Here is a tiny trained network, its code and every weight. The questions are about switching its units off for an input and a class, where a switched-off unit gives its printed mean instead of its output.

import numpy as np


def w(rows, s, z=0):
    codes = np.array(rows[::2]) - 128.0
    scale = np.full(codes.shape[1], s)
    scale[-1] = z or s
    return codes * scale


def f(y):
    return np.maximum(y, 0)


def log_softmax(a):
    a = a - a.max(-1, keepdims=True)
    return a - np.log(np.exp(a).sum(-1, keepdims=True))


def net(x, mask):
    res = np.array(x, float).reshape(1, 7) / 4 @ E
    y = f(res @ A[0][:, :-1].T + A[0][:, -1])
    res = res + np.where(mask, y, B[0][:, -1]) @ B[0][:, :-1]
    return log_softmax(res[-1] @ U[:, :-1].T + U[:, -1])


A, B = {}, {}
E = w([
[109,247,158,80,152,158,190,129,164,199],'x0',
[79,56,87,145,202,145,168,99,68,147],'x1',
[127,126,135,143,116,114,132,128,118,143],'x2',
[199,164,65,180,162,94,107,90,186,174],'x3',
[194,77,150,67,105,159,113,64,100,161],'x4',
[128,122,124,118,135,134,123,135,135,127],'x5',
[140,120,128,124,135,136,134,137,132,123],'x6',
],0.015)
A[0] = w([
[82,123,192,90,99,169,157,162,120,128,73],'n1',
[129,102,125,122,87,85,88,115,156,64,24],'n2',
[175,106,70,157,141,102,89,117,140,138,137],'n3',
[112,126,114,151,197,166,164,125,91,168,72],'n4',
[63,182,92,175,184,76,170,202,171,113,19],'n5',
[119,207,157,72,141,164,225,127,165,229,1],'n6',
[199,171,67,152,181,94,130,78,205,206,111],'n7',
[81,94,98,118,210,122,163,106,89,157,68],'n8',
[165,185,183,95,61,105,98,147,182,121,119],'n9',
[132,148,155,145,95,163,89,141,149,142,25],'n10',
[199,103,152,32,105,161,139,9,111,210,65],'n11',
[85,118,183,80,91,150,150,154,80,100,124],'n12',
[111,115,103,134,165,147,183,75,86,152,121],'n13',
],0.011,0.0038)
B[0] = w([
[75,177,131,103,167,119,148,135,108,128,195],'n1',
[165,90,91,121,116,101,110,110,144,132,174],'n2',
[111,128,124,108,175,104,143,108,101,94,191],'n3',
[151,152,121,123,117,138,149,148,158,159,183],'n4',
[89,97,205,166,102,211,101,140,148,101,207],'n5',
[185,8,77,132,82,86,102,43,83,75,254],'n6',
[78,183,170,76,187,84,163,128,81,111,238],'n7',
[192,158,67,106,108,125,114,159,166,181,197],'n8',
[179,157,93,112,103,144,141,168,186,220,213],'n9',
[137,112,99,123,159,156,143,112,140,169,151],'n10',
[74,132,219,203,105,167,85,165,140,115,237],'n11',
[78,157,127,88,177,74,157,122,79,131,206],'n12',
[185,176,105,124,104,141,137,149,172,164,187],'n13',
],0.012,0.019)
U = w([
[77,211,172,58,199,67,190,106,83,128,79],'0',
[209,191,91,119,96,152,152,163,202,255,100],'1',
[181,36,86,150,100,88,117,55,89,63,255],'2',
[76,146,240,221,104,237,108,147,149,110,66],'3',
],0.0098,0.0055)

Each question gives the input, the list of numbers given to net, and the class t.
The units are the neurons (one row each of A and B). Each row of codes is followed by its name. A weight is (code - 128) times the scale printed after its matrix; where a second scale follows, it is the last column's (A, B and U).
mask holds one flag per neuron, in row order. A switched-off neuron (its flag False) gives its mean, the last column of its row in B, instead of its output. The means were averaged over made-up inputs and are rounded, as every weight is.
A unit's drop is (log p(t) with every unit on - log p(t) with that unit switched off) / (log p(t) with every unit on - log p(t) with every unit switched off).
The circuit of an input: a set's keep is (log p(t) with only the set's units on - log p(t) with every unit switched off) / (log p(t) with every unit on - log p(t) with every unit switched off). Starting from the 12 units with the biggest drops (on a tie, the unit counted first), units are removed one at a time, each time the one whose removal leaves the highest keep (on an exact tie, the one counted first), for as long as the keep stays at least 0.8.
circuit, biggest first: the units of the circuit, biggest drop first
unit that matters most: the unit with the biggest drop
k most important neurons: the k neurons with the biggest drops, biggest first
drop of u: that unit's drop, to one decimal
input [2,-4,7,7,2,8,-8], class 0: unit that matters most	n7
input [7,-5,-2,-3,6,7,1], class 2: 2 most important neurons	(n6; n5)
input [-6,6,2,1,0,6,-8], class 1: circuit, biggest first	(n6; n8)
input [4,0,-8,3,-1,6,4], class 2: 3 most important neurons	(n6; n12; n1)
input [-7,-4,-7,-8,1,1,7], class 0: 2 most important neurons	(n6; n12)
input [-7,3,8,7,-7,-6,-5], class 0: 3 most important neurons	(n6; n11; n3)
input [3,-6,-2,-4,-6,2,1], class 1: 3 most important neurons	(n9; n11; n7)
input [-8,-8,-2,0,5,2,-4], class 1: 2 most important neurons	(n6; n9)
input [-5,8,7,3,-7,2,-5], class 1: 2 most important neurons	(n8; n11)
input [-5,-7,4,7,-8,2,8], class 3: 3 most important neurons	(n5; n12; n6)
input [-5,-3,4,6,5,6,-5], class 0: 2 most important neurons	(n6; n7)
input [1,-8,5,-7,4,-7,3], class 1: 3 most important neurons	(n9; n7; n3)
input [0,6,4,-4,-1,1,-2], class 1: 2 most important neurons	(n8; n7)
input [4,-7,2,-5,-4,-5,-1], class 1: unit that matters most	n9
input [7,-2,-6,3,-7,-6,4], class 2: drop of n6	1.8
input [-3,-5,-4,-8,6,-1,5], class 0: drop of n12	1.7
input [1,5,7,-2,4,3,-7], class 1: drop of n12	0.0
